Here is a tiny trained network, its code and every weight. The questions are about switching its units off for an input and a class, where a switched-off unit gives its printed mean instead of its output.

import numpy as np


def w(rows, s, z=0):
    codes = np.array(rows[::2]) - 128.0
    scale = np.full(codes.shape[1], s)
    scale[-1] = z or s
    return codes * scale


def f(y):
    return np.maximum(y, 0)


def log_softmax(a):
    a = a - a.max(-1, keepdims=True)
    return a - np.log(np.exp(a).sum(-1, keepdims=True))


def net(x, mask):
    res = np.array(x, float).reshape(1, 8) / 4 @ E
    y = f(res @ A[0][:, :-1].T + A[0][:, -1])
    res = res + np.where(mask, y, B[0][:, -1]) @ B[0][:, :-1]
    return log_softmax(res[-1] @ U[:, :-1].T + U[:, -1])


A, B = {}, {}
E = w([
[109,2,160,129,67,242,62,173,173],'x0',
[58,81,131,221,93,55,230,130,204],'x1',
[128,135,126,128,127,124,120,124,138],'x2',
[127,130,129,131,132,130,124,123,131],'x3',
[129,117,127,128,141,131,131,120,130],'x4',
[82,148,45,162,216,141,115,248,136],'x5',
[127,130,133,125,124,123,125,133,128],'x6',
[128,133,131,132,132,130,124,125,134],'x7',
],0.013)
A[0] = w([
[94,108,127,112,135,177,108,181,140,116],'n1',
[122,33,157,119,58,196,79,153,157,133],'n2',
[194,161,122,67,138,159,97,101,66,254],'n3',
[40,100,114,199,116,118,185,173,211,75],'n4',
[78,128,45,152,212,126,101,246,128,134],'n5',
[154,136,114,98,167,190,60,179,98,130],'n6',
[111,123,133,151,73,69,225,92,148,191],'n7',
[126,214,85,130,217,66,169,137,108,159],'n8',
],0.011,0.0094)
B[0] = w([
[155,132,103,146,153,169,131,119,157,176],'n1',
[85,96,152,129,92,190,98,162,159,228],'n2',
[164,177,130,73,112,146,81,109,100,244],'n3',
[156,89,112,150,91,107,187,139,133,215],'n4',
[128,146,4,148,148,134,178,195,131,249],'n5',
[123,185,118,153,166,169,101,160,136,211],'n6',
[114,110,166,149,152,75,127,84,160,229],'n7',
[90,129,119,101,122,80,130,128,42,250],'n8',
],0.016,0.021)
U = w([
[254,180,161,52,108,90,83,23,51,254],'0',
[122,198,80,93,193,124,101,192,23,102],'1',
[118,113,201,167,176,4,128,16,145,169],'2',
[80,98,84,185,142,32,194,158,76,112],'3',
[135,128,193,74,57,214,24,120,119,134],'4',
[150,180,85,178,214,224,92,185,184,99],'5',
[48,21,211,170,60,118,119,106,196,77],'6',
[201,59,87,206,92,153,199,195,207,49],'7',
],0.0083,0.0048)

Each question gives the input, the list of numbers given to net, and the class t.
The units are the neurons (one row each of A and B). Each row of codes is followed by its name. A weight is (code - 128) times the scale printed after its matrix; where a second scale follows, it is the last column's (A, B and U).
mask holds one flag per neuron, in row order. A switched-off neuron (its flag False) gives its mean, the last column of its row in B, instead of its output. The means were averaged over made-up inputs and are rounded, as every weight is.
A unit's drop is (log p(t) with every unit on - log p(t) with that unit switched off) / (log p(t) with every unit on - log p(t) with every unit switched off).
The circuit of an input: a set's keep is (log p(t) with only the set's units on - log p(t) with every unit switched off) / (log p(t) with every unit on - log p(t) with every unit switched off). Starting from all 8 units, units are removed one at a time, each time the one whose removal leaves the highest keep (on an exact tie, the one counted first), for as long as the keep stays at least 0.8.
circuit, biggest first: the units of the circuit, biggest drop first
top k neurons: the k neurons with the biggest drops, biggest first
drop when u is switched off: that unit's drop, to one decimal
input [-7,1,2,-6,7,7,7,8], class 3: circuit, biggest first	[n3]
input [6,4,-3,3,2,0,2,1], class 6: top 2 neurons	[n5; n2]
input [2,0,1,6,-5,3,-5,2], class 5: top 3 neurons	[n8; n4; n7]
input [0,-7,0,6,5,-4,-4,-1], class 0: top 2 neurons	[n3; n2]
input [7,-3,-7,0,-4,-1,-6,0], class 4: top 2 neurons	[n5; n2]
input [7,-8,0,4,-5,1,-5,3], class 5: top 2 neurons	[n6; n1]
input [3,1,-2,2,-8,-3,4,8], class 6: circuit, biggest first	[n3; n5]
input [1,-8,-8,6,2,8,-6,-3], class 5: top 2 neurons	[n6; n1]
input [6,1,-4,-1,4,5,8,5], class 7: top 2 neurons	[n4; n3]
input [-8,1,-7,3,-8,0,-5,-2], class 2: circuit, biggest first	[n5; n7]
input [8,2,-6,5,8,0,-1,5], class 6: top 3 neurons	[n5; n2; n3]
input [1,5,-4,8,-3,-5,-3,7], class 6: top 2 neurons	[n8; n3]
input [6,-7,-1,-6,-2,0,-5,-7], class 4: top 3 neurons	[n5; n3; n2]
input [-3,8,4,5,-5,-1,4,-2], class 2: circuit, biggest first	[n7]
input [0,-7,7,3,8,-4,-1,6], class 0: top 2 neurons	[n3; n2]
input [7,-5,-7,-2,3,0,0,5], class 4: drop when n5 is switched off	4.4
input [3,-8,-1,-4,4,-3,-4,1], class 4: drop when n7 is switched off	0.0
input [1,2,7,8,0,0,-5,0], class 6: drop when n5 is switched off	0.9
